Here is a tiny trained network, its code and every weight. The questions are about switching its units off for an input and a target symbol, where a switched-off unit gives its printed mean instead of its output.

import numpy as np


def w(rows, s, z=0):
    codes = np.array(rows[::2]) - 128.0
    scale = np.full(codes.shape[1], s)
    scale[-1] = z or s
    return codes * scale


def f(y):
    return np.maximum(y, 0)


def softmax(a):
    e = np.exp(a - a.max(-1, keepdims=True))
    return e / e.sum(-1, keepdims=True)


def log_softmax(a):
    a = a - a.max(-1, keepdims=True)
    return a - np.log(np.exp(a).sum(-1, keepdims=True))


def net(x, mask):
    ids = ['βζηξπτφ'.index(c) for c in x.split()]
    T = len(ids)
    res = E[ids] + P[:T]
    u = 0
    for l in range(2):
        r = res
        for j in range(2):
            rows = slice(2 * j, 2 * j + 2)
            q, k, v = (r @ M[l][rows].T for M in (Q, K, V))
            z = softmax(np.where(np.tri(T) > 0, q @ k.T / 2**0.5, -1e9)) @ v
            o = O[l][rows]
            res = res + np.where(mask[u + j], z, o[:, -1]) @ o[:, :-1]
        u += 2
        y = f(res @ A[l][:, :-1].T + A[l][:, -1])
        res = res + np.where(mask[u : u + 4], y, B[l][:, -1]) @ B[l][:, :-1]
        u += 4
    return log_softmax(res[-1] @ U[:, :-1].T + U[:, -1])


Q, K, V, O, A, B = {}, {}, {}, {}, {}, {}
E = w([
[163,169,103,132,125],'β',
[92,75,134,164,78],'ζ',
[122,118,119,128,93],'η',
[144,120,78,66,145],'ξ',
[93,106,102,123,113],'π',
[176,113,188,127,5],'τ',
[131,136,81,50,83],'φ',
],0.023)
P = w([
[174,103,185,255,211],'0',
[92,67,152,204,143],'1',
[106,74,87,171,143],'2',
[106,87,78,164,124],'3',
[123,94,84,160,113],'4',
[118,123,75,136,115],'5',
[105,105,82,136,103],'6',
[122,104,97,133,91],'7',
[108,113,92,111,84],'8',
[112,143,108,99,60],'9',
[125,134,132,91,67],'10',
[114,109,131,71,86],'11',
[97,125,166,82,14],'12',
[121,161,153,32,65],'13',
],0.0097)
Q[0] = w([
[47,118,231,111,208],'0.h0',
[19,35,131,153,133],'0.h0',
[118,164,69,120,54],'0.h1',
[79,254,202,94,213],'0.h1',
],0.0056)
K[0] = w([
[140,119,150,80,122],'0.h0',
[129,164,146,157,89],'0.h0',
[106,84,174,113,104],'0.h1',
[103,78,227,142,254],'0.h1',
],0.011)
V[0] = w([
[117,113,107,125,79],'0.h0',
[90,125,224,149,132],'0.h0',
[25,212,4,108,91],'0.h1',
[113,204,124,101,61],'0.h1',
],0.011)
O[0] = w([
[113,136,167,22,2,211],'0.h0',
[134,170,100,173,117,91],'0.h0',
[172,207,169,95,114,2],'0.h1',
[237,129,125,130,79,246],'0.h1',
],0.009,0.0065)
A[0] = w([
[218,167,89,60,19,161],'0.n0',
[138,165,246,2,105,157],'0.n1',
[72,32,123,123,226,1],'0.n2',
[84,71,184,86,121,140],'0.n3',
],0.0067,0.002)
B[0] = w([
[142,64,144,99,123,251],'0.n0',
[89,51,100,150,203,182],'0.n1',
[120,215,32,88,106,138],'0.n2',
[185,152,117,2,97,154],'0.n3',
],0.0081,0.019)
Q[1] = w([
[158,179,1,116,81],'1.h0',
[135,16,117,109,132],'1.h0',
[92,226,109,138,89],'1.h1',
[134,171,92,135,126],'1.h1',
],0.0094)
K[1] = w([
[184,92,178,114,141],'1.h0',
[141,1,120,22,147],'1.h0',
[110,38,114,118,146],'1.h1',
[55,210,142,92,68],'1.h1',
],0.0092)
V[1] = w([
[131,84,74,170,254],'1.h0',
[106,156,3,80,80],'1.h0',
[187,49,97,113,112],'1.h1',
[216,57,73,211,134],'1.h1',
],0.0067)
O[1] = w([
[100,210,98,124,141,9],'1.h0',
[164,254,155,125,66,173],'1.h0',
[104,125,116,111,86,215],'1.h1',
[131,142,115,88,182,203],'1.h1',
],0.01,0.012)
A[1] = w([
[139,117,73,90,158,2],'1.n0',
[117,78,126,188,152,144],'1.n1',
[169,138,175,249,107,228],'1.n2',
[159,127,88,108,111,86],'1.n3',
],0.011,0.0026)
B[1] = w([
[234,166,178,254,58,188],'1.n0',
[200,187,88,138,33,162],'1.n1',
[69,129,71,114,68,140],'1.n2',
[132,76,140,140,110,254],'1.n3',
],0.009,0.0096)
U = w([
[152,132,153,207,177,2],'β',
[128,150,66,158,108,228],'ζ',
[62,118,138,140,175,159],'η',
[155,196,140,105,125,68],'ξ',
[73,145,100,61,168,134],'π',
[117,22,99,254,179,88],'τ',
[167,149,168,100,129,180],'φ',
],0.0081,0.005)

Each question gives the input, a string of symbols that net reads in full, and the target symbol t.
The units are the heads (2 rows each of Q, K, V and O) and the neurons (one row each of A and B). Each row of codes is followed by its name. A weight is (code - 128) times the scale printed after its matrix; where a second scale follows, it is the last column's (O, A, B and U).
mask holds one flag per unit, layer by layer, with each layer's heads first. A switched-off unit (its flag False) gives its mean, the last column of its rows in O or B, instead of its output. The means were averaged over made-up inputs and are rounded, as every weight is.
A unit's drop is (log p(t) with every unit on - log p(t) with that unit switched off) / (log p(t) with every unit on - log p(t) with every unit switched off).
The circuit of an input: a set's keep is (log p(t) with only the set's units on - log p(t) with every unit switched off) / (log p(t) with every unit on - log p(t) with every unit switched off). Starting from all 12 units, units are removed one at a time, each time the one whose removal leaves the highest keep (on an exact tie, the one counted first), for as long as the keep stays at least 0.8.
circuit, biggest first: the units of the circuit, biggest drop first
top k neurons: the k neurons with the biggest drops, biggest first
k most important neurons of layer l: the k neurons of layer l with the biggest drops, biggest first
which heads matter: for each layer, one digit per head in row order, 1 if its drop is at least 0.15 and else 0, layers parted by /
drop of u: that unit's drop, to one decimal
input τ ξ ξ ξ ζ ξ η ζ, target φ: circuit, biggest first : [0.h1]
input η τ τ φ π, target φ: circuit, biggest first : [0.h1 0.n1]
input τ ζ π β τ ζ τ τ π τ, target τ: circuit, biggest first : [1.h0 0.n0 0.n1]
input η ξ τ β β ζ τ ξ β τ τ τ π ξ, target τ: top 4 neurons : [0.n0 0.n3 0.n1 1.n0]
input ξ τ ξ ζ τ τ π ξ β π η τ ζ η, target τ: which heads matter : 00 / 10
input φ ξ τ η η τ η β β β β τ β π, target τ: 2 most important neurons of layer 1 : [1.n0 1.n1]
input τ η π, target ζ: top 2 neurons : [0.n0 1.n1]
input β π ζ, target ζ: 3 most important neurons of layer 0 : [0.n2 0.n0 0.n1]
input τ π ζ ξ τ ξ ξ τ τ β, target τ: circuit, biggest first : [1.h0 0.n0 0.n3]
input τ τ π η η ζ τ η τ η β, target τ: circuit, biggest first : [1.h0 0.n0]
input φ τ ξ τ ξ ζ τ φ η τ ξ, target τ: top 3 neurons : [0.n0 0.n1 0.n3]
input ξ τ τ φ τ ξ ξ τ ξ π τ τ, target τ: circuit, biggest first : [0.n0 0.n1 1.h0]
input β β τ φ τ τ ζ η ζ, target φ: which heads matter : 00 / 00
input ξ ξ η ζ, target ζ: circuit, biggest first : [1.h0]
input η ζ ξ, target ξ: drop of 1.h0 : 0.5
input τ τ η φ π, target φ: drop of 1.h0 : 0.2
input ξ η ξ, target ξ: drop of 0.h1 : 0.1
input β τ φ β τ η π η τ η τ β τ π, target τ: drop of 1.h0 : 1.1
